Below are the code and all the weights of a small trained network. Each question names an input and a class and asks about switching units off, where a switched-off unit gives its printed mean instead of its output.

import numpy as np


def w(rows, s, z=0):
    codes = np.array(rows[::2]) - 128.0
    scale = np.full(codes.shape[1], s)
    scale[-1] = z or s
    return codes * scale


def norm(h):
    return h / np.sqrt((h * h).mean(-1, keepdims=True) + 1e-5)


def f(y):
    return np.maximum(y, 0)


def log_softmax(a):
    a = a - a.max(-1, keepdims=True)
    return a - np.log(np.exp(a).sum(-1, keepdims=True))


def net(x, mask):
    res = np.array(x, float).reshape(1, 4) / 4 @ E
    u = 0
    for l in range(2):
        y = f(norm(res) @ A[l][:, :-1].T + A[l][:, -1])
        res = res + np.where(mask[u : u + 14], y, B[l][:, -1]) @ B[l][:, :-1]
        u += 14
    return log_softmax(norm(res)[-1] @ U[:, :-1].T + U[:, -1])


A, B = {}, {}
E = w([
[95,112,157,117,228,31,123],'x0',
[85,85,142,250,116,112,76],'x1',
[164,215,227,132,153,73,85],'x2',
[71,162,156,70,205,129,209],'x3',
],0.0013)
A[0] = w([
[76,107,42,122,147,198,208,45],'L0N1',
[106,78,167,191,194,115,12,73],'L0N2',
[109,112,70,41,206,158,244,134],'L0N3',
[161,97,60,151,75,154,227,34],'L0N4',
[74,76,103,24,175,125,228,100],'L0N5',
[200,100,90,91,112,53,90,20],'L0N6',
[206,90,56,61,150,175,226,37],'L0N7',
[130,137,111,148,40,201,109,59],'L0N8',
[150,76,133,87,200,26,120,77],'L0N9',
[77,208,224,56,160,70,89,104],'L0N10',
[64,83,46,78,127,157,226,5],'L0N11',
[90,89,46,143,42,137,118,70],'L0N12',
[2,137,159,167,135,235,131,135],'L0N13',
[157,114,53,85,192,82,183,67],'L0N14',
],0.0029)
B[0] = w([
[63,116,98,120,27,91,165,185],'L0N1',
[100,151,148,73,135,91,191,178],'L0N2',
[93,128,55,196,91,114,229,252],'L0N3',
[98,234,138,76,147,94,179,160],'L0N4',
[137,150,57,212,129,121,193,226],'L0N5',
[155,177,82,217,67,98,206,138],'L0N6',
[29,82,143,100,44,107,147,178],'L0N7',
[189,98,77,204,146,170,78,175],'L0N8',
[155,140,217,119,93,152,44,177],'L0N9',
[215,174,150,96,180,124,79,222],'L0N10',
[71,15,94,148,4,60,137,175],'L0N11',
[187,142,176,117,176,153,85,178],'L0N12',
[183,143,40,168,90,117,185,202],'L0N13',
[125,115,115,192,105,117,143,163],'L0N14',
],0.0042,0.0027)
A[1] = w([
[176,178,170,167,95,89,124,139],'L1N1',
[163,185,53,152,69,220,184,181],'L1N2',
[158,125,83,146,121,242,89,6],'L1N3',
[108,158,132,171,244,96,167,99],'L1N4',
[102,66,114,101,60,170,79,136],'L1N5',
[143,78,189,88,174,110,20,54],'L1N6',
[108,118,125,3,91,222,132,28],'L1N7',
[138,166,140,10,107,204,157,99],'L1N8',
[179,78,104,146,108,165,144,107],'L1N9',
[99,142,149,98,39,117,77,74],'L1N10',
[121,94,103,29,127,211,127,34],'L1N11',
[45,61,145,95,219,108,102,52],'L1N12',
[135,146,104,18,85,220,152,64],'L1N13',
[163,141,100,212,123,105,140,211],'L1N14',
],0.0043,0.0019)
B[1] = w([
[72,69,91,140,80,146,160,196],'L1N1',
[133,78,205,138,151,128,41,253],'L1N2',
[219,62,198,168,93,230,110,160],'L1N3',
[201,156,49,95,176,167,174,164],'L1N4',
[166,207,159,142,185,99,161,154],'L1N5',
[140,172,172,64,17,99,85,157],'L1N6',
[85,144,154,110,209,2,67,134],'L1N7',
[30,61,150,195,222,58,111,146],'L1N8',
[75,128,131,133,68,176,150,168],'L1N9',
[103,102,114,176,242,120,173,138],'L1N10',
[71,137,188,129,135,34,136,131],'L1N11',
[220,217,207,83,117,152,63,134],'L1N12',
[37,116,169,205,215,60,102,144],'L1N13',
[128,166,95,77,138,108,181,231],'L1N14',
],0.0047,0.0052)
U = w([
[249,241,238,8,57,14,16,227],'0',
[220,12,224,253,26,236,24,225],'1',
[23,88,11,13,190,239,5,1],'2',
[18,99,25,21,193,235,9,1],'3',
[22,16,27,247,22,42,243,255],'4',
[231,239,20,35,236,63,243,186],'5',
[18,27,236,231,210,17,25,167],'6',
],0.0049,0.0042)

Each question gives the input, the list of numbers given to net, and the class t.
The units are the neurons (one row each of A and B). Each row of codes is followed by its name. A weight is (code - 128) times the scale printed after its matrix; where a second scale follows, it is the last column's (A, B and U).
mask holds one flag per neuron, layer by layer. A switched-off neuron (its flag False) gives its mean, the last column of its row in B, instead of its output. The means were averaged over made-up inputs and are rounded, as every weight is.
A unit's drop is (log p(t) with every unit on - log p(t) with that unit switched off) / (log p(t) with every unit on - log p(t) with every unit switched off).
The circuit of an input: a set's keep is (log p(t) with only the set's units on - log p(t) with every unit switched off) / (log p(t) with every unit on - log p(t) with every unit switched off). Starting from the 12 units with the biggest drops (on a tie, the unit counted first), units are removed one at a time, each time the one whose removal leaves the highest keep (on an exact tie, the one counted first), for as long as the keep stays at least 0.8.
units of the circuit, in order: the units of the circuit, biggest drop first
unit that matters most: the unit with the biggest drop
k most important neurons: the k neurons with the biggest drops, biggest first
top k neurons in layer l: the k neurons of layer l with the biggest drops, biggest first
drop of u: that unit's drop, to one decimal
input [-4,3,7,5], class 5: 2 most important neurons	L1N2, L0N9
input [-4,-7,7,3], class 6: units of the circuit, in order	L1N8
input [5,2,3,-6], class 0: units of the circuit, in order	L0N3, L1N6, L0N5
input [-4,7,6,-7], class 4: 4 most important neurons	L1N2, L0N2, L1N1, L0N10
input [1,7,5,-8], class 4: 4 most important neurons	L1N2, L1N1, L0N10, L0N2
input [2,2,8,7], class 0: units of the circuit, in order	L0N3, L0N10
input [2,5,6,1], class 0: 3 most important neurons	L0N3, L0N5, L1N6
input [1,-5,2,-2], class 6: units of the circuit, in order	L0N5, L1N8, L0N13
input [3,7,3,0], class 5: units of the circuit, in order	L1N4, L0N2, L0N11
input [3,2,0,1], class 0: top 3 neurons in layer 0	L0N3, L0N9, L0N5
input [-7,0,4,5], class 6: 3 most important neurons	L0N5, L1N8, L1N13
input [4,5,6,8], class 0: 2 most important neurons	L0N3, L0N5
input [-3,-5,5,4], class 6: 2 most important neurons	L1N8, L1N13
input [5,2,1,3], class 5: units of the circuit, in order	L1N4
input [0,-8,1,-1], class 4: top 4 neurons in layer 0	L0N3, L0N7, L0N5, L0N14
input [-8,2,-6,-1], class 1: 2 most important neurons	L0N8, L1N3
input [-6,-2,3,7], class 6: top 3 neurons in layer 1	L1N2, L1N13, L1N8
input [3,0,-2,-3], class 0: drop of L0N2	-0.2
input [-7,8,-4,3], class 1: drop of L1N2	0.1
input [-4,4,-4,2], class 1: drop of L0N12	0.5
input [8,3,-3,5], class 5: unit that matters most	L1N4
input [4,3,-2,-5], class 0: drop of L0N3	0.7
